Each row has a name. Each piece below is followed by the name of the row it came from, unless a question asks for something else. Each question is about the rows just above it. Some pieces are copies with a little noise.

[111 128 135 167  86  67 151 133 181 152 110 164 148 166 115  61 160 185
  89  75  98 123 210 139  83 138 142 159 188 187 136 103 150  84 173] = vel
[ 95 141 141 124 136 113 139 147 110 110 165  93 137 116  87 125 130 164
 127 126 138 123 103 148 156 121  60 105 139 130 111 143 143 153  86] = teb
[103 114 159 177  95  70 123 141 179 134 135 142 119 157 117  52 167 182
  79  98 122 148 194 116  69 150 121 177 174 179 110 124 141  92 175] = bup
[123 125 146 113 154 158 115 139 108 101 123  87 123 111 130 168 123 116
 144 123 170 145  75 117 165 133  87 116 108  94 121 158 127 168 104] = Dubu
[ 98 140 138 123 132 112 142 146 115 114 114  99 140 120  91 125 130 163
 127 121 134 121 108 149 155 121  69 106 142 132 118 114 144 148  93] = vute
[137 142  97 123 103 110 178 109 140 147  89 158 186 152 124 142 123 144
 127  80 102  87 161 150 154 114 146 102 167 139 177  87 150 119 130] = seko
[107 124 149 168  98  76 129 145 177 147 128 154 122 154 117  53 162 179
  93  97 106 143 196 134  70 145 139 171 170 186 115 123 141  87 174] = pudul
[122 138 108 138  85  84 168 125 173 164  90 177 168 161 121  91 140 165
 114  65  80 103 199 158 108 125 167 132 180 176 164  91 152  85 166] = benaz
[126 150 110  98 128 142 136 157 151 174 124 168 122 122 134 120 121 125
 173 120  80 135 144 184 119 126 192 128 118 163 143 140 134 101 158] = Nudo
[128 154 112  98 133 147 138 159 148 175 129 167 125 122 134 126 121 126
 178 125  84 137 140 187 126 127 190 127 118 162 144 144 136 107 154] = bilu
find: [127 153 111  98 133 149 137 160 148 176 127 169 126 120 135 126 122 126
 177 125  85 136 141 185 126 127 189 126 118 160 144 144 135 108 154] | bilu
find: [ 94 142 141 124 136 114 139 147 110 111 164  92 136 116  86 125 131 164
 126 126 138 123 105 148 157 121  60 105 139 131 112 143 143 154  86] | teb
find: [120 125 147 112 156 159 116 138 108 102 124  88 124 110 129 169 123 116
 145 121 169 145  76 115 164 134  87 116 109  92 122 157 127 170 103] | Dubu
find: [122 138 108 138  85  84 168 125 173 164  90 177 168 161 121  91 140 165
 114  65  80 103 199 158 108 125 167 132 180 176 164  91 152  85 166] | benaz
[126 150 110  98 128 142 136 157 151 174 124 168 122 122 134 120 121 125
 173 120  80 135 144 184 119 126 192 128 118 163 143 140 134 101 158] is in which row? | Nudo

[174 165  96 159  96 102] = Demef
[126 133 127 129  57  97] = nilu
[172 124  93 133 159  81] = luzez
[140 146 116 137 105 111] = Filub
[123 120 136 127 106 132] = zifad
[135 132 119 128 133 126] = budo
[ 57  95 115  57 142  57] = gote
[126 133 127 129 131 129] = sig
[140 146 116 137  90 111] = lomo
[175 141  86 147 140  86] = bomo
find: [124 130 126 127 130 131] | sig
find: [173 125  93 134 159  81] | luzez
Repeated in gote: | [57]
find: [174 167  96 161  97 103] | Demef
Repeated in Demef: | [96]
find: [123 122 136 126 106 132] | zifad
find: [135 132 119 128 133 126] | budo

[111 143 117 100  95 142 136 126 128 104 150 142 114 111 157  97 151 124
  84 125 131 171 121] -> Defez
[114 144 106  93  98 137 147 127 140 118 134 146 107 103 170  85 134 116
  91 131 132 160 124] -> Vev
[113 166 103  93 104 147 145 111 159 144 125 161 101 116 180  92 119 103
  99 142 124 145 154] -> kaz
[156 118 184 168 142 140  93 127 102 109 182  99 135 143  81 158 192 155
 126 147 122 140 121] -> zokip
[163 160 123 119 134 114 154 116 160 174  99 136 160 160 173  84 106 111
 149 180 124  98 145] -> nul
[124 142 106  95 104 130 152 124 147 132 122 146 107  98 176  81 123 113
 104 142 130 145 129] -> Mede
Repeated in nul: | [160]
find: [114 146 105  93  97 137 146 126 139 118 135 146 107 103 169  85 135 116
  92 130 133 161 125] | Vev

[ 85 120 101  83 165 115] : rodap
[ 85 120 110  83 165 115] : samik
[ 85 132 174 120 164 179] : posu
[ 85 145 110  85 172 172] : lerag
[ 85 123 122 123 145 123] : kaga
[ 85 176  82  56 165 115] : fes
[ 85 122 122 109 162 123] : Zimo
[118 118 118  78 118 113] : rer
Repeated in Zimo: | [122]
Repeated in kaga: | [123]
Which value appears more than once in rer? | [118]
Which row holds [ 85 120 110  83 165 115]? | samik
find: [ 85 120 101  83 165 115] | rodap
find: [ 85 122 122 109 162 123] | Zimo

[103  63 112 166] : fufu
[ 53 171  89 153] : morab
[103 140 112 166] : Nagen
find: [103 140 112 166] | Nagen
find: [ 54 171  88 153] | morab

[190 181 187 189 189 189 189 190] -> votuk
[189 127 128 189 138 169 186 189] -> vafi
[131 147 177 189 131 189 188 189] -> Zep
Which value appears more than once in vafi? | [189]
[189 127 128 189 138 169 186 189] is in which row? | vafi
[190 181 187 189 189 189 189 190] is in which row? | votuk
find: [131 147 177 189 131 189 188 189] | Zep

[102 105  95  89 168 108  95 103 104  96] : Fuli
[139  95  98 117 139 139 104 109 119 108] : Faki
[133 125 121 119 131  95 114 119 123 116] : lefo
[105 105  95  89 168 108  95 107 129 106] : Veg
[141  85  90  81 113 115  96  90  75  90] : Num
The value that Num holds more than once: | [90]
Which value appears more than once in Fuli? | [95]
Repeated in Faki: | [139]

[ 78 158 132 103  76]  Pogok
[ 78 158 132  92  92]  vupar
[ 94 128 169 148 128]  sus
[138 138 138  88 138]  nupak
[ 55 128 152 128 103]  botot
Which value appears more than once in nupak? | [138]
The value that vupar holds more than once: | [92]
The value that botot holds more than once: | [128]
find: [ 78 158 132 103  76] | Pogok

[147 128 138 123] : lum
[106 182 137 106] : Gife
[199 149 122  57] : Lare
Which value appears more than once in Gife? | [106]
find: [199 149 122  57] | Lare
find: [198 150 122  56] | Lare
find: [107 180 137 105] | Gife

[132 144 128 129 128 128 128 137 141 129 137 138 139 132 145 131 129 146
 132 138 128 131 148 131 132 132 128 129 132 127 127 128 131 131 127 132
 131 130 128 129 134 148 130 131 133 138 130 137 128 127 126 131 132 132
 133 128 131 131 130 133] = Vigu
[133 141 131 128 130 130 127 151 145 128 146 160 159 127 139 130 128 131
 130 132 132 129 153 130 128 137 133 131 128 130 131 127 132 129 127 128
 128 131 129 128 134 145 137 129 135 143 130 128 130 129 130 136 132 128
 129 129 129 127 129 131] = dun
[133 135 129 129 137 127 131 139 139 131 138 132 148 132 134 129 128 130
 128 130 130 127 129 130 130 131 128 129 129 128 131 129 132 129 131 130
 132 130 128 130 128 146 130 136 130 131 130 135 137 127 129 141 134 132
 138 132 131 129 133 137] = sovi
[137 135 131 128 130 132 126 138 160 127 154 166 202 127 132 127 129 128
 129 131 129 129 156 131 129 138 131 129 129 128 134 127 133 128 129 128
 127 127 129 130 131 140 136 129 136 134 128 128 129 127 126 139 132 128
 139 131 130 127 128 129] = pib
[131 137 138 129 134 129 128 141 143 129 134 136 133 128 135 130 128 131
 129 134 128 131 142 130 132 130 136 130 130 127 134 127 134 129 127 129
 132 130 134 130 127 142 128 129 131 136 133 137 134 136 126 129 135 129
 131 129 136 129 128 130] = Kepas
find: [132 144 128 129 128 128 128 137 141 129 137 138 139 132 145 131 129 146
 132 138 128 131 148 131 132 132 128 129 132 127 127 128 131 131 127 132
 131 130 128 129 134 148 130 131 133 138 130 137 128 127 126 131 132 132
 133 128 131 131 130 133] | Vigu
find: [131 137 137 127 134 128 129 141 143 129 133 137 130 128 134 131 129 130
 128 132 130 131 142 130 132 129 136 130 131 126 133 126 134 127 128 129
 130 129 133 132 129 142 130 128 132 136 134 135 136 135 125 129 136 131
 130 128 134 130 128 130] | Kepas
find: [133 141 131 128 130 130 127 151 145 128 146 160 159 127 139 130 128 131
 130 132 132 129 153 130 128 137 133 131 128 130 131 127 132 129 127 128
 128 131 129 128 134 145 137 129 135 143 130 128 130 129 130 136 132 128
 129 129 129 127 129 131] | dun

[136 188 136 107 146 107  89] : veni
[138 138 138 103 160 124 138] : bapad
[127 143 142  94 105  56  66] : Bez
[138 197 100 108 155 117  93] : lepom
[ 66  66 111 111 105  56  66] : Kisef
find: [138 197  99 108 155 117  94] | lepom
Repeated in bapad: | [138]
The row with [ 66  66 111 111 105  56  66] is | Kisef
find: [127 144 141  94 105  56  66] | Bez
find: [136 188 136 107 146 107  89] | veni

[ 74 118 186 146 114 141 154]  Tosu
[ 74 118 186 146 114 141 136]  galo
[ 77 122  77 146 126 163 125]  nuse
find: [ 76 121  77 146 127 164 126] | nuse
find: [ 73 118 186 146 114 141 135] | galo
The value that nuse holds more than once: | [77]
find: [ 74 118 186 146 114 141 136] | galo

[126  90 132  70 168 181 138 135]  Lazi
[ 86 124 172 170 112 159  94  87]  zano
[ 79 143 107 125 180 143 143 142]  Guzos
[180 126 102 140 183  98 174  95]  gep
[ 71 119 157 117 138 148 164 186]  fam
[ 86 115  71  84 163 157 161  71]  buf
find: [124  89 131  70 168 181 138 135] | Lazi
find: [ 86 115  71  83 163 157 160  72] | buf
The value that Guzos holds more than once: | [143]
find: [180 124 101 139 182  97 174  97] | gep
find: [ 77 142 106 123 179 141 145 142] | Guzos
find: [ 71 119 157 117 138 148 164 186] | fam

[103 114 117 185 163 136  98 162 116 127  51 154 134 144 164 129  70 152
 127 119 134 177 151 114 127 101 103 140 153  98 161  95 154 147 170 144
 148 152 161 115 116 142  92 128 106 109 134 114  86 128] = Mibiv
[141 153 157  87  91 143 130 155 143 161 107 156 110 134 103 119 128 145
 156 125 140 133 114 116 152 125 116 119 115 132  98 130 151 143  78 107
 105 130 108  82 160 155 157 117 116 161 148 111 150 117] = kat
[127 154 156 133 115 128 102 179 143 157  91 180 115 125 137 106 102 122
 153 131 138 160 127 153 129  84 107 138 138  87 138  81 157 125 114 111
 132 153 103 112 156 174 125 153  50 152 176  99 106 117] = gotu
[159 110 143  77 128 120 114  80 114 138  68 156 128 153  92  59 145 121
 138 112 179 122 145 137 114 165 164 106 119 115  91 115 168  58 108 118
 170 104 180 148 186  58 128  58 158 196 103 125 151 110] = kitid
Where do [103 114 117 185 163 136  98 162 116 127  51 154 134 144 164 129  70 152
 127 119 134 177 151 114 127 101 103 140 153  98 161  95 154 147 170 144
 148 152 161 115 116 142  92 128 106 109 134 114  86 128] appear? | Mibiv
Which row holds [159 110 143  77 128 120 114  80 114 138  68 156 128 153  92  59 145 121
 138 112 179 122 145 137 114 165 164 106 119 115  91 115 168  58 108 118
 170 104 180 148 186  58 128  58 158 196 103 125 151 110]? | kitid
The row with [127 154 156 133 115 128 102 179 143 157  91 180 115 125 137 106 102 122
 153 131 138 160 127 153 129  84 107 138 138  87 138  81 157 125 114 111
 132 153 103 112 156 174 125 153  50 152 176  99 106 117] is | gotu
find: [142 154 157  88  91 144 130 155 143 160 108 156 110 134 103 120 128 144
 157 125 139 134 114 117 153 124 116 118 116 132  98 130 151 143  78 106
 105 130 108  82 161 155 156 116 116 162 147 111 150 116] | kat
find: [104 114 117 185 163 137  98 161 116 129  51 154 134 143 163 129  70 153
 128 120 133 177 151 114 127 101 103 140 152  97 162  96 153 147 170 144
 148 153 161 114 116 141  92 128 107 109 135 114  86 128] | Mibiv

[ 91 145 128  90  94  72 128] = manu
[129 152 117 128  90 136 152] = fopuf
[126 164 126 128 126 110 110] = koro
[160 119 116 153  87 159 156] = sizu
[106 152 166 147 119  95 148] = vavo
[ 90 119 117 128  90 136 152] = Vove
[200 133 122 149 122 172 132] = mizi
Which value appears more than once in manu? | [128]
find: [127 152 116 127  90 136 150] | fopuf
Which value appears more than once in fopuf? | [152]
Which value appears more than once in Vove? | [90]

[105 134 105  96 128  54 154 105 105 143] : Salu
[170 108  73 153  70 102 118 102 202 153] : zoken
[154  94 120  70 163 133 184 108 151 179] : Kav
[ 52 131 153 130 105 125 119 132 165 127] : sovup
[132 111 157  99 115 113  83 141  74 174] : Zemes
[ 68 112 133 110 125 125 122  96 136 177] : nofi
[139  95 161 101 149 131 141 176 171 154] : safon
Repeated in Salu: | [105]
Repeated in nofi: | [125]
find: [139  95 158 100 146 134 141 176 171 154] | safon
Where do [ 52 131 153 130 105 125 119 132 165 127] appear? | sovup
find: [132 112 157  99 115 113  83 142  75 173] | Zemes

[120  85 134 110 149 135 162 160  89 101 111 137 116 100 172 125 146 150
 181 129  79 124 118] -> Rugik
[117 129 129 109 128  95 124 117 159 151 138 117 138 151 151 117 151 137
 121 128  95 146 151] -> Sino
[124 101 147 128 154 127 156 128 140 113 110 116 132 127 153 142 127 150
 155 159 141 141 122] -> gen
[ 76 189 137 134 145 118 130 105 168 174 137 127 164 167 142 110 121 160
 101 105  97 137 132] -> Denin
[152 153 123 154 139 121 139 139 115 140 126 132 135 138 146 136 134 114
 128 122 153 127 120] -> fesog
[114 149 162 124 142 126 148 138 145 127  60 136 130 124 149 113 110 140
 103 139 168 149 127] -> Misak
[139  83 119 101 138  69  98  76 169 101 110 123 160 184 128 149 106  73
 129 144 144 121 150] -> lovov
[121 131 136 112 151 147 141 130 151 108  98 147 115 147 145 147  98 145
 138 165 146 136 147] -> nuvak
find: [121 131 136 112 151 147 141 130 151 108  98 147 115 147 145 147  98 145
 138 165 146 136 147] | nuvak
The row with [ 76 189 137 134 145 118 130 105 168 174 137 127 164 167 142 110 121 160
 101 105  97 137 132] is | Denin
Which row holds [117 129 129 109 128  95 124 117 159 151 138 117 138 151 151 117 151 137
 121 128  95 146 151]? | Sino

[132 171 167 125 146 124 151 125 124 125 130 127 169 124 125 124 134 132
 132 124 167 129 124 124 124 124 160 146 127 146 135 172 127 124 125 147
 124 124 124 128 129 128 126 143 124 185 148 132 132 124 136 134] -> subut
[132 171 124 125 146 124 151 126 124 125 130 127 169 124 124 124 134 132
 132 124 167 129 124 124 124 124 160 146 127 146 126 172 127 124 125 147
 123 124 138 124 155 127 128 143 178 180 209 124 153 127 124 162] -> Tavi
[125 124 180 164 125 190 124 134 181 124 147 170 127 164 124 177 210 125
 146 165 124 166 124 125 140 151 124 124 130 167 128 127 124 124 133 131
 127 153 137 193 124 125 124 137 142 126 124 165 149 125 170 128] -> fisu
[132 171 167 125 146 124 151 125 124 125 130 127 169 124 125 124 134 132
 132 124 167 129 124 124 124 124 160 146 127 146 135 172 127 124 125 147
 123 124 138 127 155 127 128 143 178 180 209 124 153 127 124 162] -> ket
[125 124 180 164 125 190 124 134 181 124 147 170 127 164 124 177 210 125
 146 165 124 166 124 125 140 151 124 124 127 140 134 171 127 123 124 150
 124 125 124 126 135 128 127 143 124 190 167 127 135 124 128 145] -> zegop
find: [131 170 167 126 145 124 150 125 125 126 129 127 168 125 123 123 134 132
 132 123 166 128 124 121 125 125 159 143 128 147 136 171 127 124 124 147
 125 124 124 127 131 129 125 144 122 184 148 131 133 124 135 134] | subut
[132 171 167 125 146 124 151 125 124 125 130 127 169 124 125 124 134 132
 132 124 167 129 124 124 124 124 160 146 127 146 135 172 127 124 125 147
 123 124 138 127 155 127 128 143 178 180 209 124 153 127 124 162] is in which row? | ket

[123  97 119 115 116  96 154  98 150 122] = ligim
[130 133 138 120 121 132 133 138 185 122] = godug
[131 101  99 139 125 119 113 107 109 146] = nevoz
[139 105 130 138  99 112 141 101 170 116] = Fitam
[145  82  94 165  82  95 128  63 138 121] = roro
[140  77 106 142 103  79 159  78 149 131] = lata
[123 150 112 124 154 143  94 148  72 130] = dad
[128 137 141 141 141 148 125 148 156 140] = Patos
[123 123 120 138 120 120 130 123 132 109] = tizal
[128 125 141 127 125 131 125 148 156 140] = bilol
[147  80  89 158 106 115 110  98 168 164] = Sez
[127 114  93 142 135 127 117 123 115 167] = Mub
Repeated in roro: | [82]
find: [122  97 120 115 115  96 154  98 150 119] | ligim
The value that bilol holds more than once: | [125]
find: [139 105 130 138  99 112 141 101 170 116] | Fitam

[154  96 143  95 126 144 120 152 144 179 104 100 107 132 177 124 103 133
 109 107 163  94 143 126 116] = dorud
[133 121 133 121 142 138 129 141 119 144 116 125 145 131 140 121 107 119
 122 116 136 108 129 114 130] = Vumom
[ 99 107 106 151 192 178 143 142 105  79  97 164 203 137  91 118  98 126
 127 118 118 137 100  75 146] = Tek
[103 132 104 142 173 159 143 126  83 126 123 152 208 114  94 124  83 118
 144  96  87 141  99  75 150] = debal
[122  93 123 144 177 170 130 153 135  54  73 149 160 157 118 113 129 133
 111 157 161 119 119 108 157] = dosap
[170  91 142  85 124 138 124 157 144 206 114  89  94 132 194 127  97 129
 104  99 157  86 145 127 118] = zik
find: [154  96 143  95 126 144 120 152 144 179 104 100 107 132 177 124 103 133
 109 107 163  94 143 126 116] | dorud
find: [ 99 108 106 151 192 177 144 142 105  79  97 165 203 137  90 118  98 126
 127 118 118 136  99  75 147] | Tek

